Below is a small trained network, with its code and all its weights. Each question gives an input and a class and asks what happens when units are switched off, that is, made to give their printed mean instead of their output.

import numpy as np


def w(rows, s, z=0):
    codes = np.array(rows[::2]) - 128.0
    scale = np.full(codes.shape[1], s)
    scale[-1] = z or s
    return codes * scale


def f(y):
    return y / 2 * (1 + np.tanh(0.7978845608 * (y + 0.044715 * y**3)))


def log_softmax(a):
    a = a - a.max(-1, keepdims=True)
    return a - np.log(np.exp(a).sum(-1, keepdims=True))


def net(x, mask):
    res = np.array(x, float).reshape(1, 7) / 4 @ E
    y = f(res @ A[0][:, :-1].T + A[0][:, -1])
    res = res + np.where(mask, y, B[0][:, -1]) @ B[0][:, :-1]
    return log_softmax(res[-1] @ U[:, :-1].T + U[:, -1])


A, B = {}, {}
E = w([
[93,125,149,2,147,160,51,77,148,130],'x0',
[138,119,131,129,138,136,127,127,128,136],'x1',
[111,78,79,126,151,57,88,245,177,163],'x2',
[81,49,186,118,180,79,154,144,65,52],'x3',
[125,125,125,133,123,108,130,102,139,120],'x4',
[85,54,142,211,83,170,48,121,121,137],'x5',
[124,124,122,130,128,122,132,117,134,123],'x6',
],0.013)
A[0] = w([
[92,130,180,12,156,191,41,64,177,126,38],'n1',
[162,183,96,112,100,175,101,110,224,182,83],'n2',
[79,89,202,111,234,104,138,135,29,49,101],'n3',
[184,120,108,205,122,108,177,121,91,134,34],'n4',
[169,179,109,82,205,111,143,109,147,88,34],'n5',
[98,95,113,55,117,104,91,154,151,165,46],'n6',
[162,192,64,134,77,175,112,114,155,192,114],'n7',
[145,159,184,130,99,163,137,98,106,160,82],'n8',
[152,190,166,134,89,233,156,14,31,94,3],'n9',
[150,148,153,216,108,130,182,145,127,149,23],'n10',
[85,59,150,166,90,179,80,99,98,139,66],'n11',
[97,83,137,172,47,194,66,95,117,124,102],'n12',
[148,193,103,158,112,159,119,104,143,176,94],'n13',
[132,137,90,129,156,71,67,192,212,142,14],'n14',
[140,149,159,104,74,173,171,73,79,114,61],'n15',
[110,98,157,150,127,170,67,124,147,121,11],'n16',
[167,217,115,34,179,124,209,122,98,125,33],'n17',
],0.011,0.0039)
B[0] = w([
[166,193,174,201,41,193,240,195,205,94,247],'n1',
[87,96,163,109,122,126,67,48,63,59,203],'n2',
[17,126,186,78,92,137,61,36,75,84,233],'n3',
[157,161,173,150,69,165,209,188,132,94,176],'n4',
[143,182,73,174,178,95,98,160,100,142,176],'n5',
[156,104,111,131,91,136,197,182,108,142,171],'n6',
[77,131,217,80,113,151,50,54,109,92,199],'n7',
[136,85,112,84,136,121,150,136,103,136,169],'n8',
[107,22,53,86,116,132,175,166,135,192,254],'n9',
[162,172,156,188,91,173,155,164,183,94,173],'n10',
[145,193,96,143,161,70,115,115,104,156,189],'n11',
[192,202,110,147,254,65,75,142,121,135,197],'n12',
[81,114,163,116,119,103,111,104,127,107,174],'n13',
[115,32,53,97,96,122,146,136,120,197,186],'n14',
[118,71,80,114,137,147,144,144,149,170,195],'n15',
[156,157,105,144,137,87,110,154,122,140,161],'n16',
[161,190,96,159,204,71,73,125,139,138,216],'n17',
],0.0096,0.022)
U = w([
[66,94,189,105,112,149,60,49,110,81,97],'0',
[107,2,68,113,119,139,127,153,152,201,254],'1',
[141,182,161,163,63,183,173,163,175,92,96],'2',
[142,199,92,143,224,91,67,120,139,156,49],'3',
],0.013,0.0067)

Each question gives the input, the list of numbers given to net, and the class t.
The units are the neurons (one row each of A and B). Each row of codes is followed by its name. A weight is (code - 128) times the scale printed after its matrix; where a second scale follows, it is the last column's (A, B and U).
mask holds one flag per neuron, in row order. A switched-off neuron (its flag False) gives its mean, the last column of its row in B, instead of its output. The means were averaged over made-up inputs and are rounded, as every weight is.
A unit's drop is (log p(t) with every unit on - log p(t) with that unit switched off) / (log p(t) with every unit on - log p(t) with every unit switched off).
unit that matters most: the unit with the biggest drop
k most important neurons: the k neurons with the biggest drops, biggest first
drop when u is switched off: that unit's drop, to one decimal
input [5,-2,3,-3,7,4,0], class 2: 4 most important neurons	(n1; n9; n3; n17)
input [-7,-6,4,8,-6,2,-7], class 0: unit that matters most	n3
input [-3,-1,6,-1,6,7,4], class 3: 4 most important neurons	(n9; n12; n11; n15)
input [-5,-4,1,1,-4,-6,3], class 3: 2 most important neurons	(n1; n17)
input [-7,-8,-8,0,7,1,5], class 1: 2 most important neurons	(n9; n1)
input [1,6,-2,0,8,-1,7], class 1: 2 most important neurons	(n1; n3)
input [-3,6,-3,0,-6,-4,-2], class 3: 4 most important neurons	(n1; n17; n14; n6)
input [1,-2,-3,2,8,0,-6], class 1: 2 most important neurons	(n7; n2)
input [-3,-7,-4,0,4,4,7], class 1: 4 most important neurons	(n1; n17; n9; n5)
input [-5,0,-2,-6,-8,8,-3], class 3: 4 most important neurons	(n12; n3; n1; n11)
input [-5,0,7,7,7,-5,0], class 0: 2 most important neurons	(n3; n9)
input [8,1,6,-2,-6,-8,2], class 2: 4 most important neurons	(n1; n6; n12; n9)
input [1,5,6,1,3,-7,7], class 3: 3 most important neurons	(n9; n17; n5)
input [-2,-4,-4,4,3,-6,4], class 3: unit that matters most	n17
input [7,-5,1,5,-4,7,5], class 2: 2 most important neurons	(n1; n17)
input [8,-5,1,-7,1,1,-5], class 2: 3 most important neurons	(n1; n3; n6)
input [7,-4,-2,6,5,-1,2], class 2: 2 most important neurons	(n1; n2)
input [6,3,-7,-6,-3,-3,3], class 1: drop when n16 is switched off	0.0
input [-6,6,-6,-4,-6,7,8], class 3: drop when n11 is switched off	0.5
input [-4,1,0,-2,4,7,5], class 3: drop when n12 is switched off	0.3
input [7,-7,3,-7,1,-5,-1], class 0: unit that matters most	n2
input [-4,-3,3,5,5,-4,8], class 0: drop when n1 is switched off	1.2
